Here is a tiny trained network, its code and every weight. The questions are about switching its units off for an input and a target symbol, where a switched-off unit gives its printed mean instead of its output.

import numpy as np


def w(rows, s, z=0):
    codes = np.array(rows[::2]) - 128.0
    scale = np.full(codes.shape[1], s)
    scale[-1] = z or s
    return codes * scale


def f(y):
    return y / 2 * (1 + np.tanh(0.7978845608 * (y + 0.044715 * y**3)))


def softmax(a):
    e = np.exp(a - a.max(-1, keepdims=True))
    return e / e.sum(-1, keepdims=True)


def log_softmax(a):
    a = a - a.max(-1, keepdims=True)
    return a - np.log(np.exp(a).sum(-1, keepdims=True))


def net(x, mask):
    ids = ['ΓΘΛΠΣΩαβδζητψ'.index(c) for c in x.split()]
    T = len(ids)
    res = E[ids] + P[:T]
    u = 0
    for l in range(2):
        q, k, v = (res @ M[l].T for M in (Q, K, V))
        z = softmax(np.where(np.tri(T) > 0, q @ k.T / 3**0.5, -1e9)) @ v
        res = res + np.where(mask[u], z, O[l][:, -1]) @ O[l][:, :-1]
        u += 1
        y = f(res @ A[l][:, :-1].T + A[l][:, -1])
        res = res + np.where(mask[u : u + 8], y, B[l][:, -1]) @ B[l][:, :-1]
        u += 8
    return log_softmax(res[-1] @ U[:, :-1].T + U[:, -1])


Q, K, V, O, A, B = {}, {}, {}, {}, {}, {}
E = w([
[224,107,156],'Γ',
[118,124,25],'Θ',
[174,136,64],'Λ',
[199,114,121],'Π',
[203,95,118],'Σ',
[187,112,108],'Ω',
[221,122,138],'α',
[210,90,163],'β',
[182,110,97],'δ',
[196,78,145],'ζ',
[232,169,165],'η',
[33,255,129],'τ',
[6,21,201],'ψ',
],0.0097)
P = w([
[226,18,60],'0',
[191,51,86],'1',
[186,66,144],'2',
[159,106,146],'3',
[160,134,216],'4',
[123,150,221],'5',
[114,181,238],'6',
[106,190,255],'7',
],0.0056)
Q[0] = w([
[121,175,200],'0.h0',
[127,89,155],'0.h0',
[254,217,192],'0.h0',
],0.012)
K[0] = w([
[66,153,175],'0.h0',
[173,126,87],'0.h0',
[138,254,104],'0.h0',
],0.0098)
V[0] = w([
[175,222,180],'0.h0',
[134,96,41],'0.h0',
[156,62,252],'0.h0',
],0.003)
O[0] = w([
[228,253,2,221],'0.h0',
[224,157,144,65],'0.h0',
[246,164,252,252],'0.h0',
],0.0032,0.00039)
A[0] = w([
[152,65,135,78],'0.n0',
[114,100,96,74],'0.n1',
[104,170,210,145],'0.n2',
[12,168,115,254],'0.n3',
[198,108,90,61],'0.n4',
[118,131,143,76],'0.n5',
[132,43,41,227],'0.n6',
[60,141,207,146],'0.n7',
],0.011,0.0057)
B[0] = w([
[159,185,160,140],'0.n0',
[56,124,93,102],'0.n1',
[95,147,3,206],'0.n2',
[230,91,105,255],'0.n3',
[142,71,86,145],'0.n4',
[104,145,104,109],'0.n5',
[196,155,206,203],'0.n6',
[125,84,3,210],'0.n7',
],0.0068,0.0049)
Q[1] = w([
[160,117,108],'1.h0',
[170,83,121],'1.h0',
[10,131,121],'1.h0',
],0.013)
K[1] = w([
[136,67,101],'1.h0',
[76,92,100],'1.h0',
[148,161,255],'1.h0',
],0.0098)
V[1] = w([
[39,29,63],'1.h0',
[124,74,201],'1.h0',
[62,254,109],'1.h0',
],0.01)
O[1] = w([
[59,50,47,79],'1.h0',
[1,89,255,121],'1.h0',
[135,221,66,1],'1.h0',
],0.0098,0.0076)
A[1] = w([
[9,90,127,35],'1.n0',
[176,151,121,123],'1.n1',
[122,102,161,136],'1.n2',
[130,123,121,145],'1.n3',
[157,138,216,120],'1.n4',
[172,236,169,176],'1.n5',
[94,95,68,3],'1.n6',
[194,107,48,219],'1.n7',
],0.011,0.0065)
B[1] = w([
[231,211,82,160],'1.n0',
[158,153,116,173],'1.n1',
[72,83,67,180],'1.n2',
[106,90,126,135],'1.n3',
[95,181,88,235],'1.n4',
[175,115,162,219],'1.n5',
[61,254,131,131],'1.n6',
[137,69,143,245],'1.n7',
],0.0085,0.011)
U = w([
[161,66,193,241],'Γ',
[141,143,83,234],'Θ',
[156,197,7,71],'Λ',
[95,186,153,54],'Π',
[105,160,149,1],'Σ',
[105,182,152,55],'Ω',
[107,188,146,35],'α',
[88,172,172,38],'β',
[97,198,132,69],'δ',
[90,151,199,33],'ζ',
[112,254,163,170],'η',
[211,157,74,115],'τ',
[65,68,84,207],'ψ',
],0.0095,0.0067)

Each question gives the input, a string of symbols that net reads in full, and the target symbol t.
The units are the heads (3 rows each of Q, K, V and O) and the neurons (one row each of A and B). Each row of codes is followed by its name. A weight is (code - 128) times the scale printed after its matrix; where a second scale follows, it is the last column's (O, A, B and U).
mask holds one flag per unit, layer by layer, with each layer's heads first. A switched-off unit (its flag False) gives its mean, the last column of its rows in O or B, instead of its output. The means were averaged over made-up inputs and are rounded, as every weight is.
A unit's drop is (log p(t) with every unit on - log p(t) with that unit switched off) / (log p(t) with every unit on - log p(t) with every unit switched off).
The circuit of an input: a set's keep is (log p(t) with only the set's units on - log p(t) with every unit switched off) / (log p(t) with every unit on - log p(t) with every unit switched off). Starting from the 12 units with the biggest drops (on a tie, the unit counted first), units are removed one at a time, each time the one whose removal leaves the highest keep (on an exact tie, the one counted first), for as long as the keep stays at least 0.8.
circuit, biggest first: the units of the circuit, biggest drop first
k most important neurons: the k neurons with the biggest drops, biggest first
k most important neurons of layer l: the k neurons of layer l with the biggest drops, biggest first
input ψ α Π τ Π τ τ Θ, target τ: most important neuron : (0.n2)
input τ ψ α Γ ψ τ, target ψ: 2 most important neurons of layer 0 : (0.n3, 0.n7)
input Λ ψ τ τ ψ ψ Γ ψ, target Λ: 4 most important neurons : (1.n0, 0.n7, 1.n6, 0.n3)
input ψ ζ ψ δ ζ, target ψ: circuit, biggest first : (1.h0, 1.n2)
input Ω τ Γ Θ τ Γ, target τ: circuit, biggest first : (1.h0, 0.n7)
input Ω Θ ψ Λ, target ψ: 3 most important neurons : (0.n7, 1.n2, 1.n5)
input Π ψ ζ Λ ψ η Θ, target ψ: circuit, biggest first : (1.h0, 1.n5)
input τ δ ζ τ τ η Π, target τ: circuit, biggest first : (1.h0, 0.n7)
input η η τ ζ Π ζ ψ α, target ψ: 4 most important neurons : (0.n7, 0.n2, 1.n5, 1.n0)
input Ω ζ Σ η, target η: 3 most important neurons of layer 0 : (0.n6, 0.n7, 0.n3)
input τ Ω Γ τ τ ψ η τ, target Λ: circuit, biggest first : (0.n3, 1.h0, 0.n2)
input τ Γ ζ τ, target τ: circuit, biggest first : (0.n3, 1.h0)
input ψ η ψ Ω Σ, target ψ: 2 most important neurons of layer 1 : (1.n2, 1.n5)
input η δ ζ Ω τ τ, target τ: circuit, biggest first : (0.n3, 1.h0, 0.n7)
input Γ ζ Ω Π ψ, target ψ: circuit, biggest first : (1.n5, 0.n7)
input ζ ψ Π, target ψ: most important neuron of layer 0 : (0.n7)
input Π Ω Γ τ τ τ Θ Λ, target τ: 2 most important neurons : (0.n2, 0.n7)
input τ η Γ Π τ τ Π Σ, target τ: 2 most important neurons : (0.n2, 0.n7)
input η Π η Λ, target η: 2 most important neurons : (0.n7, 1.n4)
input τ τ τ τ τ Θ Γ, target τ: circuit, biggest first : (1.h0)
input Π ψ ζ, target ψ: 3 most important neurons of layer 1 : (1.n2, 1.n4, 1.n5)
input Π Π τ η τ τ ζ δ, target τ: 3 most important neurons : (0.n2, 0.n7, 1.n1)
input Π Π η τ ψ δ, target ψ: 4 most important neurons : (0.n7, 1.n5, 0.n2, 1.n0)
input τ τ ζ ψ Π Λ ψ Ω, target ψ: 3 most important neurons : (0.n7, 1.n5, 0.n2)
input ψ Ω ψ τ ψ Ω ψ ψ, target Λ: 2 most important neurons of layer 0 : (0.n7, 0.n3)
input ψ α ψ δ, target ψ: 3 most important neurons : (1.n2, 1.n5, 0.n7)
